Here is a tiny trained network, its code and every weight. The questions are about switching its units off for an input and a class, where a switched-off unit gives its printed mean instead of its output.

import numpy as np


def w(rows, s, z=0):
    codes = np.array(rows[::2]) - 128.0
    scale = np.full(codes.shape[1], s)
    scale[-1] = z or s
    return codes * scale


def norm(h):
    return h / np.sqrt((h * h).mean(-1, keepdims=True) + 1e-5)


def f(y):
    return np.maximum(y, 0)


def log_softmax(a):
    a = a - a.max(-1, keepdims=True)
    return a - np.log(np.exp(a).sum(-1, keepdims=True))


def net(x, mask):
    res = np.array(x, float).reshape(1, 8) / 4 @ E
    u = 0
    for l in range(4):
        y = f(norm(res) @ A[l][:, :-1].T + A[l][:, -1])
        res = res + np.where(mask[u : u + 7], y, B[l][:, -1]) @ B[l][:, :-1]
        u += 7
    return log_softmax(norm(res)[-1] @ U[:, :-1].T + U[:, -1])


A, B = {}, {}
E = w([
[128,128,130,127,125,129],'x0',
[97,59,103,117,99,140],'x1',
[148,131,83,10,145,142],'x2',
[127,128,128,128,129,129],'x3',
[127,128,128,127,130,130],'x4',
[128,128,129,127,130,126],'x5',
[35,174,109,132,99,135],'x6',
[127,128,129,128,128,128],'x7',
],0.011)
A[0] = w([
[116,111,127,111,135,139,61],'0.n0',
[155,95,108,102,145,129,45],'0.n1',
[90,7,106,120,104,129,203],'0.n2',
[127,142,103,78,133,140,34],'0.n3',
[131,154,84,61,120,117,3],'0.n4',
[218,92,119,58,150,122,75],'0.n5',
[224,64,150,173,132,118,175],'0.n6',
],0.018,0.0034)
B[0] = w([
[179,137,106,141,176,156,141],'0.n0',
[216,127,52,122,178,159,172],'0.n1',
[40,24,94,172,177,205,226],'0.n2',
[111,160,149,59,154,146,175],'0.n3',
[84,166,159,63,217,140,191],'0.n4',
[189,75,132,216,2,122,252],'0.n5',
[54,196,140,1,215,140,239],'0.n6',
],0.014,0.013)
A[1] = w([
[157,121,194,134,33,94,83],'1.n0',
[199,111,201,115,80,84,84],'1.n1',
[226,118,168,149,65,107,59],'1.n2',
[208,212,175,28,106,73,8],'1.n3',
[125,250,177,99,83,75,215],'1.n4',
[206,104,173,156,121,162,93],'1.n5',
[237,229,100,132,18,77,84],'1.n6',
],0.014,0.0016)
B[1] = w([
[169,115,13,101,176,105,160],'1.n0',
[93,65,60,125,153,125,173],'1.n1',
[94,65,45,153,183,83,183],'1.n2',
[122,186,198,124,169,14,254],'1.n3',
[247,155,196,129,117,123,251],'1.n4',
[134,148,14,123,116,94,179],'1.n5',
[21,146,6,203,136,196,209],'1.n6',
],0.016,0.0096)
A[2] = w([
[210,90,131,248,60,132,21],'2.n0',
[162,88,166,164,114,160,88],'2.n1',
[163,130,126,172,71,124,2],'2.n2',
[50,119,120,170,60,42,38],'2.n3',
[204,12,101,232,45,157,46],'2.n4',
[86,55,117,249,114,104,73],'2.n5',
[96,155,138,224,95,160,171],'2.n6',
],0.017,0.00096)
B[2] = w([
[87,128,99,211,130,251,200],'2.n0',
[105,133,45,169,126,77,168],'2.n1',
[119,172,114,197,129,169,156],'2.n2',
[58,17,122,124,70,88,167],'2.n3',
[235,143,190,69,77,81,242],'2.n4',
[137,200,134,84,96,54,254],'2.n5',
[111,97,168,155,58,127,183],'2.n6',
],0.02,0.0078)
A[3] = w([
[148,109,115,243,136,199,48],'3.n0',
[131,49,120,123,129,107,5],'3.n1',
[23,92,111,138,212,241,76],'3.n2',
[115,140,30,252,155,120,68],'3.n3',
[151,152,69,175,109,153,23],'3.n4',
[131,135,109,243,150,171,45],'3.n5',
[229,49,139,176,112,119,25],'3.n6',
],0.013,0.0022)
B[3] = w([
[94,214,158,150,64,214,191],'3.n0',
[141,198,160,166,124,148,164],'3.n1',
[23,53,125,101,170,249,254],'3.n2',
[163,154,91,246,174,93,237],'3.n3',
[139,77,210,195,163,111,179],'3.n4',
[142,138,150,203,96,153,187],'3.n5',
[190,94,97,126,139,202,181],'3.n6',
],0.016,0.0076)
U = w([
[164,205,205,86,192,84,245],'0',
[45,72,117,79,177,217,227],'1',
[143,171,146,251,87,203,65],'2',
[83,93,158,119,9,72,52],'3',
[138,125,3,175,178,58,46],'4',
[250,67,83,89,88,176,46],'5',
],0.014,0.0013)

Each question gives the input, the list of numbers given to net, and the class t.
The units are the neurons (one row each of A and B). Each row of codes is followed by its name. A weight is (code - 128) times the scale printed after its matrix; where a second scale follows, it is the last column's (A, B and U).
mask holds one flag per neuron, layer by layer. A switched-off neuron (its flag False) gives its mean, the last column of its row in B, instead of its output. The means were averaged over made-up inputs and are rounded, as every weight is.
A unit's drop is (log p(t) with every unit on - log p(t) with that unit switched off) / (log p(t) with every unit on - log p(t) with every unit switched off).
The circuit of an input: a set's keep is (log p(t) with only the set's units on - log p(t) with every unit switched off) / (log p(t) with every unit on - log p(t) with every unit switched off). Starting from the 12 units with the biggest drops (on a tie, the unit counted first), units are removed one at a time, each time the one whose removal leaves the highest keep (on an exact tie, the one counted first), for as long as the keep stays at least 0.8.
circuit, biggest first: the units of the circuit, biggest drop first
top k neurons: the k neurons with the biggest drops, biggest first
k most important neurons of layer l: the k neurons of layer l with the biggest drops, biggest first
input [0,1,6,2,-1,4,-2,-2], class 5: top 3 neurons -> [0.n5 2.n4 0.n4]
input [-1,8,-8,4,6,0,-6,0], class 1: circuit, biggest first -> [0.n6]
input [-2,-4,2,4,6,-4,-3,-3], class 4: 2 most important neurons of layer 0 -> [0.n5 0.n2]
input [-4,-2,2,1,-3,-1,0,8], class 4: top 3 neurons -> [0.n6 0.n5 0.n2]
input [-1,5,3,7,-8,7,-2,-3], class 5: top 2 neurons -> [0.n5 2.n4]
input [8,6,1,8,-7,0,-2,-1], class 5: top 4 neurons -> [2.n4 0.n5 0.n4 2.n5]
input [6,3,4,4,7,6,0,0], class 5: circuit, biggest first -> [0.n6 2.n4]
input [8,-6,8,5,-6,-1,-1,5], class 4: top 3 neurons -> [0.n5 0.n6 0.n2]
input [2,8,-1,0,-4,1,4,6], class 3: top 3 neurons -> [0.n6 0.n4 2.n5]
input [8,0,-4,-8,-4,-4,-3,-8], class 0: top 2 neurons -> [0.n6 0.n2]
input [-2,-4,-3,-8,-3,-6,0,5], class 0: 2 most important neurons of layer 0 -> [0.n2 0.n5]
input [1,1,2,0,-4,-5,-7,-8], class 5: top 2 neurons -> [0.n5 0.n6]
input [3,-6,6,5,-1,-4,-7,6], class 4: 2 most important neurons of layer 0 -> [0.n5 0.n2]
input [-7,-8,0,8,8,3,-1,-6], class 0: circuit, biggest first -> [0.n2]
input [1,0,-6,-4,2,1,-6,8], class 0: top 4 neurons -> [0.n6 0.n2 1.n6 2.n0]
input [7,-1,-8,4,4,4,-1,0], class 0: top 3 neurons -> [0.n2 0.n5 0.n6]
input [-2,-8,5,7,-4,4,-1,2], class 4: 2 most important neurons of layer 0 -> [0.n6 0.n5]
input [0,-4,8,5,-1,8,-1,-1], class 4: 2 most important neurons of layer 0 -> [0.n5 0.n6]
input [8,5,5,4,7,-5,-1,-3], class 5: 2 most important neurons of layer 0 -> [0.n6 0.n5]
input [-8,8,-6,-8,7,-2,0,-8], class 1: circuit, biggest first -> [0.n5]
